Below is a small trained network, with its code and all its weights. Each question gives an input and a class and asks what happens when units are switched off, that is, made to give their printed mean instead of their output.

import numpy as np


def w(rows, s, z=0):
    codes = np.array(rows[::2]) - 128.0
    scale = np.full(codes.shape[1], s)
    scale[-1] = z or s
    return codes * scale


def norm(h):
    return h / np.sqrt((h * h).mean(-1, keepdims=True) + 1e-5)


def f(y):
    return y / 2 * (1 + np.tanh(0.7978845608 * (y + 0.044715 * y**3)))


def log_softmax(a):
    a = a - a.max(-1, keepdims=True)
    return a - np.log(np.exp(a).sum(-1, keepdims=True))


def net(x, mask):
    res = np.array(x, float).reshape(1, 5) / 4 @ E
    u = 0
    for l in range(4):
        y = f(norm(res) @ A[l][:, :-1].T + A[l][:, -1])
        res = res + np.where(mask[u : u + 6], y, B[l][:, -1]) @ B[l][:, :-1]
        u += 6
    return log_softmax(norm(res)[-1] @ U[:, :-1].T + U[:, -1])


A, B = {}, {}
E = w([
[73,142,123,151,232,133,79,239],'x0',
[225,255,139,71,114,150,127,167],'x1',
[118,137,151,192,99,107,75,143],'x2',
[142,91,87,95,112,169,106,128],'x3',
[88,170,71,174,79,152,200,126],'x4',
],0.0084)
A[0] = w([
[42,171,106,142,174,115,142,205,123],'L0N0',
[123,140,93,219,77,177,247,161,100],'L0N1',
[175,59,160,159,211,145,96,107,76],'L0N2',
[64,161,134,140,43,175,192,197,78],'L0N3',
[124,106,133,55,97,64,156,159,1],'L0N4',
[9,254,45,137,106,146,154,122,129],'L0N5',
],0.0061,0.0027)
B[0] = w([
[172,64,56,125,172,128,119,128,242],'L0N0',
[101,11,14,62,82,46,48,26,231],'L0N1',
[124,247,141,22,125,170,64,98,163],'L0N2',
[197,235,89,44,93,93,7,25,184],'L0N3',
[163,100,74,71,235,193,45,122,101],'L0N4',
[122,228,43,116,135,166,1,91,253],'L0N5',
],0.0059,0.0035)
A[1] = w([
[65,155,84,192,244,231,116,169,163],'L1N0',
[16,112,104,154,130,137,142,84,12],'L1N1',
[156,118,218,61,157,35,79,153,63],'L1N2',
[254,194,78,145,153,131,136,157,114],'L1N3',
[12,76,123,135,147,108,118,69,1],'L1N4',
[185,117,155,121,72,135,181,61,145],'L1N5',
],0.0066,0.00055)
B[1] = w([
[142,61,51,158,81,53,180,147,254],'L1N0',
[116,141,102,117,117,217,95,135,183],'L1N1',
[97,101,2,60,107,199,55,47,201],'L1N2',
[12,118,132,190,94,117,141,172,246],'L1N3',
[47,121,186,135,95,172,116,93,215],'L1N4',
[192,129,160,163,171,113,100,134,220],'L1N5',
],0.0086,0.004)
A[2] = w([
[204,97,167,198,48,124,212,1,2],'L2N0',
[142,154,167,138,215,69,22,86,90],'L2N1',
[27,216,153,96,62,146,121,227,104],'L2N2',
[185,111,163,160,94,102,148,35,136],'L2N3',
[44,53,92,162,120,166,173,130,107],'L2N4',
[203,236,88,128,73,177,105,196,66],'L2N5',
],0.0067,0.00085)
B[2] = w([
[93,79,139,137,202,14,100,241,254],'L2N0',
[62,113,2,21,71,74,192,105,158],'L2N1',
[113,76,200,173,121,133,218,54,203],'L2N2',
[255,152,32,185,171,129,191,231,207],'L2N3',
[252,113,227,167,141,171,162,172,227],'L2N4',
[77,161,245,123,203,125,147,125,246],'L2N5',
],0.0062,0.0042)
A[3] = w([
[142,154,90,42,129,163,80,21,254],'L3N0',
[30,61,215,151,114,186,182,133,103],'L3N1',
[109,203,217,116,117,130,131,177,173],'L3N2',
[94,229,231,88,169,90,132,156,65],'L3N3',
[116,72,52,166,93,119,60,137,234],'L3N4',
[145,82,58,170,184,35,82,255,154],'L3N5',
],0.0075,0.002)
B[3] = w([
[18,198,61,150,91,58,139,136,192],'L3N0',
[60,170,248,123,95,181,127,127,173],'L3N1',
[94,19,181,160,150,202,145,102,155],'L3N2',
[90,85,187,99,145,224,102,81,162],'L3N3',
[173,254,115,71,220,98,140,93,234],'L3N4',
[255,109,130,125,45,108,227,176,254],'L3N5',
],0.0083,0.0088)
U = w([
[254,117,94,158,135,88,211,192,122],'0',
[67,176,40,118,133,88,51,105,245],'1',
[78,108,213,171,136,224,122,128,2],'2',
],0.013,0.00099)

Each question gives the input, the list of numbers given to net, and the class t.
The units are the neurons (one row each of A and B). Each row of codes is followed by its name. A weight is (code - 128) times the scale printed after its matrix; where a second scale follows, it is the last column's (A, B and U).
mask holds one flag per neuron, layer by layer. A switched-off neuron (its flag False) gives its mean, the last column of its row in B, instead of its output. The means were averaged over made-up inputs and are rounded, as every weight is.
A unit's drop is (log p(t) with every unit on - log p(t) with that unit switched off) / (log p(t) with every unit on - log p(t) with every unit switched off).
The circuit of an input: a set's keep is (log p(t) with only the set's units on - log p(t) with every unit switched off) / (log p(t) with every unit on - log p(t) with every unit switched off). Starting from the 12 units with the biggest drops (on a tie, the unit counted first), units are removed one at a time, each time the one whose removal leaves the highest keep (on an exact tie, the one counted first), for as long as the keep stays at least 0.8.
circuit, biggest first: the units of the circuit, biggest drop first
top k neurons: the k neurons with the biggest drops, biggest first
k most important neurons of layer l: the k neurons of layer l with the biggest drops, biggest first
drop when u is switched off: that unit's drop, to one decimal
input [5,-5,-2,-1,-2], class 0: circuit, biggest first	(L3N5)
input [6,1,7,8,-5], class 0: top 2 neurons	(L3N5, L0N3)
input [1,-6,-6,2,-7], class 1: circuit, biggest first	(L0N2, L3N0)
input [-7,-4,-7,-8,-8], class 1: 2 most important neurons of layer 2	(L2N4, L2N1)
input [1,8,3,3,-6], class 2: top 2 neurons	(L0N1, L1N3)
input [4,-5,-2,-1,1], class 2: top 4 neurons	(L1N4, L3N1, L2N3, L2N0)
input [0,0,-5,7,1], class 1: top 3 neurons	(L2N0, L1N0, L1N3)
input [-4,-7,0,-1,5], class 2: top 2 neurons	(L1N4, L2N4)
input [-4,-6,-3,8,-2], class 2: top 2 neurons	(L1N4, L1N0)
input [3,-8,-3,7,7], class 2: 2 most important neurons of layer 3	(L3N1, L3N0)
input [6,-6,-7,0,5], class 0: 3 most important neurons of layer 2	(L2N4, L2N5, L2N2)
input [8,-7,-6,0,-7], class 0: top 2 neurons	(L1N0, L0N1)
input [-1,1,-1,4,2], class 1: top 2 neurons	(L0N1, L1N0)
input [1,4,-4,-8,-2], class 2: top neuron	(L0N1)
input [-2,6,-2,4,1], class 2: drop when L2N1 is switched off	0.0
input [8,-6,0,-1,5], class 0: drop when L1N0 is switched off	1.4
